Below is a small trained network, with its code and all its weights. Each question gives an input and a class and asks what happens when units are switched off, that is, made to give their printed mean instead of their output.

import numpy as np


def w(rows, s, z=0):
    codes = np.array(rows[::2]) - 128.0
    scale = np.full(codes.shape[1], s)
    scale[-1] = z or s
    return codes * scale


def norm(h):
    return h / np.sqrt((h * h).mean(-1, keepdims=True) + 1e-5)


def f(y):
    return y / 2 * (1 + np.tanh(0.7978845608 * (y + 0.044715 * y**3)))


def log_softmax(a):
    a = a - a.max(-1, keepdims=True)
    return a - np.log(np.exp(a).sum(-1, keepdims=True))


def net(x, mask):
    res = np.array(x, float).reshape(1, 6) / 4 @ E
    u = 0
    for l in range(2):
        y = f(norm(res) @ A[l][:, :-1].T + A[l][:, -1])
        res = res + np.where(mask[u : u + 5], y, B[l][:, -1]) @ B[l][:, :-1]
        u += 5
    return log_softmax(norm(res)[-1] @ U[:, :-1].T + U[:, -1])


A, B = {}, {}
E = w([
[128,128,127,127],'x0',
[114,176,197,78],'x1',
[83,89,152,114],'x2',
[45,177,143,237],'x3',
[216,79,254,187],'x4',
[130,128,129,128],'x5',
],0.0057)
A[0] = w([
[149,43,62,184,162],'L0N0',
[18,8,163,103,2],'L0N1',
[132,98,124,80,193],'L0N2',
[143,171,144,67,180],'L0N3',
[233,254,82,163,41],'L0N4',
],0.0091,0.0025)
B[0] = w([
[178,219,94,153,253],'L0N0',
[101,35,93,144,178],'L0N1',
[185,119,107,134,210],'L0N2',
[151,131,137,83,231],'L0N3',
[58,5,119,134,194],'L0N4',
],0.017,0.0023)
A[1] = w([
[22,180,176,211,9],'L1N0',
[202,122,205,212,101],'L1N1',
[83,185,48,71,140],'L1N2',
[54,150,237,28,182],'L1N3',
[120,8,111,161,233],'L1N4',
],0.011,0.0016)
B[1] = w([
[253,93,119,25,253],'L1N0',
[36,136,158,101,247],'L1N1',
[82,111,237,145,224],'L1N2',
[112,177,53,228,251],'L1N3',
[107,103,76,157,211],'L1N4',
],0.015,0.0048)
U = w([
[211,109,146,52,254],'0',
[42,134,243,105,103],'1',
[91,41,56,144,73],'2',
[148,245,76,163,67],'3',
],0.012,0.0034)

Each question gives the input, the list of numbers given to net, and the class t.
The units are the neurons (one row each of A and B). Each row of codes is followed by its name. A weight is (code - 128) times the scale printed after its matrix; where a second scale follows, it is the last column's (A, B and U).
mask holds one flag per neuron, layer by layer. A switched-off neuron (its flag False) gives its mean, the last column of its row in B, instead of its output. The means were averaged over made-up inputs and are rounded, as every weight is.
A unit's drop is (log p(t) with every unit on - log p(t) with that unit switched off) / (log p(t) with every unit on - log p(t) with every unit switched off).
The circuit of an input: a set's keep is (log p(t) with only the set's units on - log p(t) with every unit switched off) / (log p(t) with every unit on - log p(t) with every unit switched off). Starting from all 10 units, units are removed one at a time, each time the one whose removal leaves the highest keep (on an exact tie, the one counted first), for as long as the keep stays at least 0.8.
circuit, biggest first: the units of the circuit, biggest drop first
unit that matters most: the unit with the biggest drop
top k neurons in layer l: the k neurons of layer l with the biggest drops, biggest first
drop when u is switched off: that unit's drop, to one decimal
input [-1,5,7,-4,-4,-1], class 2: unit that matters most : L0N1
input [-1,-6,6,6,-2,6], class 0: top 3 neurons in layer 0 : [L0N4; L0N2; L0N0]
input [-3,-5,7,2,8,3], class 1: top 2 neurons in layer 1 : [L1N1; L1N3]
input [8,-3,5,5,2,7], class 0: top 2 neurons in layer 1 : [L1N0; L1N3]
input [-6,2,-5,-4,-2,6], class 2: top 2 neurons in layer 1 : [L1N0; L1N4]
input [4,8,-6,-3,-2,7], class 3: top 2 neurons in layer 0 : [L0N1; L0N3]
input [-8,3,4,3,3,0], class 2: circuit, biggest first : [L0N0; L1N4]
input [1,3,-7,-5,5,6], class 2: top 2 neurons in layer 1 : [L1N0; L1N4]
input [2,-1,0,-6,7,7], class 1: top 2 neurons in layer 1 : [L1N1; L1N0]
input [3,6,5,-1,-3,8], class 3: top 2 neurons in layer 1 : [L1N3; L1N1]
input [-2,6,-8,1,-5,-1], class 2: top 2 neurons in layer 0 : [L0N4; L0N0]
input [2,-7,-1,-1,-8,0], class 1: top 2 neurons in layer 1 : [L1N2; L1N3]
input [2,4,-6,6,-1,-4], class 0: top 2 neurons in layer 1 : [L1N0; L1N1]
input [-8,4,4,8,-7,1], class 0: top 2 neurons in layer 1 : [L1N0; L1N1]
input [8,5,-1,8,2,3], class 0: unit that matters most : L1N0
input [-2,3,7,2,6,-6], class 2: circuit, biggest first : [L1N4; L0N1]
input [2,7,-1,-2,5,7], class 3: drop when L1N2 is switched off : 0.2
input [-6,-8,5,3,-5,1], class 3: drop when L0N0 is switched off : 1.8
input [-1,8,3,-3,5,6], class 3: drop when L1N3 is switched off : 0.8
input [-4,8,2,-4,-2,-5], class 3: circuit, biggest first : [L1N3]
